Below is a small trained network, with its code and all its weights. Each question gives an input and a target symbol and asks what happens when units are switched off, that is, made to give their printed mean instead of their output.

import numpy as np


def w(rows, s, z=0):
    codes = np.array(rows[::2]) - 128.0
    scale = np.full(codes.shape[1], s)
    scale[-1] = z or s
    return codes * scale


def norm(h):
    return h / np.sqrt((h * h).mean(-1, keepdims=True) + 1e-5)


def f(y):
    return np.maximum(y, 0)


def softmax(a):
    e = np.exp(a - a.max(-1, keepdims=True))
    return e / e.sum(-1, keepdims=True)


def log_softmax(a):
    a = a - a.max(-1, keepdims=True)
    return a - np.log(np.exp(a).sum(-1, keepdims=True))


def net(x, mask):
    ids = ['βγδεζηλτφω'.index(c) for c in x.split()]
    T = len(ids)
    res = E[ids] + P[:T]
    u = 0
    for l in range(2):
        r = norm(res)
        for j in range(3):
            rows = slice(2 * j, 2 * j + 2)
            q, k, v = (r @ M[l][rows].T for M in (Q, K, V))
            z = softmax(np.where(np.tri(T) > 0, q @ k.T / 2**0.5, -1e9)) @ v
            o = O[l][rows]
            res = res + np.where(mask[u + j], z, o[:, -1]) @ o[:, :-1]
        u += 3
        y = f(norm(res) @ A[l][:, :-1].T + A[l][:, -1])
        res = res + np.where(mask[u : u + 4], y, B[l][:, -1]) @ B[l][:, :-1]
        u += 4
    return log_softmax(norm(res)[-1] @ U[:, :-1].T + U[:, -1])


Q, K, V, O, A, B = {}, {}, {}, {}, {}, {}
E = w([
[147,10,149,83],'β',
[145,103,152,85],'γ',
[117,19,152,82],'δ',
[23,125,124,71],'ε',
[129,50,114,136],'ζ',
[79,153,84,116],'η',
[111,58,97,156],'λ',
[203,77,49,99],'τ',
[107,255,117,122],'φ',
[63,112,7,151],'ω',
],0.0049)
P = w([
[154,150,133,224],'0',
[73,94,93,3],'1',
[88,114,96,44],'2',
[102,121,110,90],'3',
[104,134,103,83],'4',
[116,146,106,103],'5',
[121,166,104,120],'6',
[125,169,104,112],'7',
[126,166,97,126],'8',
],0.0041)
Q[0] = w([
[86,113,191,133],'0.h1',
[185,143,209,227],'0.h1',
[150,114,145,141],'0.h2',
[112,85,107,139],'0.h2',
[173,219,154,160],'0.h3',
[122,172,247,207],'0.h3',
],0.011)
K[0] = w([
[74,105,97,94],'0.h1',
[97,55,209,145],'0.h1',
[124,81,151,123],'0.h2',
[123,119,76,134],'0.h2',
[143,187,212,161],'0.h3',
[110,125,251,80],'0.h3',
],0.012)
V[0] = w([
[83,128,241,118],'0.h1',
[250,68,133,104],'0.h1',
[50,87,151,234],'0.h2',
[144,152,224,164],'0.h2',
[165,212,232,110],'0.h3',
[245,189,74,106],'0.h3',
],0.013)
O[0] = w([
[171,54,179,193,67],'0.h1',
[1,79,143,117,117],'0.h1',
[112,145,201,15,101],'0.h2',
[151,21,177,108,60],'0.h2',
[217,51,109,95,5],'0.h3',
[75,82,66,17,137],'0.h3',
],0.0094,0.013)
A[0] = w([
[141,181,91,99,168],'0.n1',
[65,69,153,185,103],'0.n2',
[72,99,156,253,3],'0.n3',
[206,81,89,85,2],'0.n4',
],0.012,0.00088)
B[0] = w([
[156,119,82,79,255],'0.n1',
[128,99,43,160,161],'0.n2',
[144,96,131,255,190],'0.n3',
[159,152,85,206,138],'0.n4',
],0.012,0.0064)
Q[1] = w([
[121,37,236,87],'1.h1',
[64,5,151,124],'1.h1',
[155,38,202,38],'1.h2',
[180,100,153,100],'1.h2',
[116,202,88,129],'1.h3',
[120,127,52,119],'1.h3',
],0.016)
K[1] = w([
[102,157,15,164],'1.h1',
[120,252,86,221],'1.h1',
[92,188,230,167],'1.h2',
[106,180,162,110],'1.h2',
[153,83,162,85],'1.h3',
[173,127,194,70],'1.h3',
],0.016)
V[1] = w([
[148,178,93,62],'1.h1',
[187,114,159,87],'1.h1',
[77,161,171,168],'1.h2',
[141,80,184,101],'1.h2',
[92,185,194,149],'1.h3',
[81,84,170,6],'1.h3',
],0.017)
O[1] = w([
[124,211,91,158,122],'1.h1',
[204,131,145,184,158],'1.h1',
[101,198,192,98,61],'1.h2',
[86,141,130,199,4],'1.h2',
[123,182,221,179,131],'1.h3',
[109,129,67,249,187],'1.h3',
],0.011,0.0043)
A[1] = w([
[151,55,251,84,248],'1.n1',
[250,102,188,231,145],'1.n2',
[27,173,75,45,110],'1.n3',
[106,254,201,217,202],'1.n4',
],0.0091,0.0011)
B[1] = w([
[118,77,83,20,158],'1.n1',
[211,11,174,71,176],'1.n2',
[172,96,254,64,250],'1.n3',
[131,4,126,240,253],'1.n4',
],0.0092,0.0068)
U = w([
[74,67,167,84,47],'β',
[107,2,75,183,184],'γ',
[102,74,172,102,78],'δ',
[201,127,213,130,253],'ε',
[94,124,168,195,72],'ζ',
[199,198,86,152,99],'η',
[108,153,183,215,112],'λ',
[23,155,79,81,158],'τ',
[234,101,58,88,82],'φ',
[118,216,131,132,126],'ω',
],0.0092,0.0035)

Each question gives the input, a string of symbols that net reads in full, and the target symbol t.
The units are the heads (2 rows each of Q, K, V and O) and the neurons (one row each of A and B). Each row of codes is followed by its name. A weight is (code - 128) times the scale printed after its matrix; where a second scale follows, it is the last column's (O, A, B and U).
mask holds one flag per unit, layer by layer, with each layer's heads first. A switched-off unit (its flag False) gives its mean, the last column of its rows in O or B, instead of its output. The means were averaged over made-up inputs and are rounded, as every weight is.
A unit's drop is (log p(t) with every unit on - log p(t) with that unit switched off) / (log p(t) with every unit on - log p(t) with every unit switched off).
The circuit of an input: a set's keep is (log p(t) with only the set's units on - log p(t) with every unit switched off) / (log p(t) with every unit on - log p(t) with every unit switched off). Starting from the 12 units with the biggest drops (on a tie, the unit counted first), units are removed one at a time, each time the one whose removal leaves the highest keep (on an exact tie, the one counted first), for as long as the keep stays at least 0.8.
circuit, biggest first: the units of the circuit, biggest drop first
most important unit: the unit with the biggest drop
k most important neurons of layer l: the k neurons of layer l with the biggest drops, biggest first
heads that matter: for each layer, one digit per head in row order, 1 if its drop is at least 0.15 and else 0, layers parted by /
drop of u: that unit's drop, to one decimal
input λ η ε, target λ: heads that matter : 011 / 001
input λ γ γ, target λ: heads that matter : 010 / 000
input ε τ β ε ε γ ε, target ε: circuit, biggest first : 1.h3, 0.h1
input ε ε τ ε φ, target ε: circuit, biggest first : 0.h3, 1.h3
input ε η γ γ η γ λ ε η, target ε: circuit, biggest first : 1.h3
input ε φ η ω, target ε: heads that matter : 101 / 001
input λ ω η ε δ, target λ: circuit, biggest first : 0.h2, 1.h3
input φ γ τ λ, target φ: circuit, biggest first : 1.h3, 0.h3, 1.h2, 0.h1
input λ ζ λ λ ε ε ε, target λ: heads that matter : 011 / 000
input γ γ γ, target γ: circuit, biggest first : 0.h3, 0.h1
input ε ε η ζ γ ε, target ε: circuit, biggest first : 0.h3, 1.h3
input ω β β γ ε φ, target φ: heads that matter : 001 / 010
input δ δ ζ φ, target φ: heads that matter : 101 / 000
input ω γ φ δ ε, target ω: most important unit : 1.h1
input η η β ζ η, target η: heads that matter : 110 / 000
input λ γ λ, target λ: heads that matter : 010 / 000
input γ β ε ζ γ γ γ, target γ: heads that matter : 011 / 000
input φ τ γ ω γ δ δ, target φ: heads that matter : 111 / 011
input τ δ δ γ γ γ, target τ: heads that matter : 101 / 000
input η ε γ φ ε ω β τ β, target η: circuit, biggest first : 0.h1
input γ η ε, target γ: circuit, biggest first : 0.h3, 1.h2
input γ τ β γ γ ε, target γ: circuit, biggest first : 0.h2, 1.h1, 0.h1
input ε γ ε γ β γ γ, target ε: heads that matter : 001 / 001
input ε γ ζ β, target ε: heads that matter : 101 / 001
input φ β γ γ ε, target φ: heads that matter : 101 / 001
input η φ γ, target η: heads that matter : 110 / 100
input λ γ γ β γ λ, target λ: circuit, biggest first : 0.h3
input φ ε τ γ δ γ γ β, target φ: 2 most important neurons of layer 1 : 1.n4, 1.n3
input γ φ φ γ γ, target φ: drop of 0.h3 : 0.1
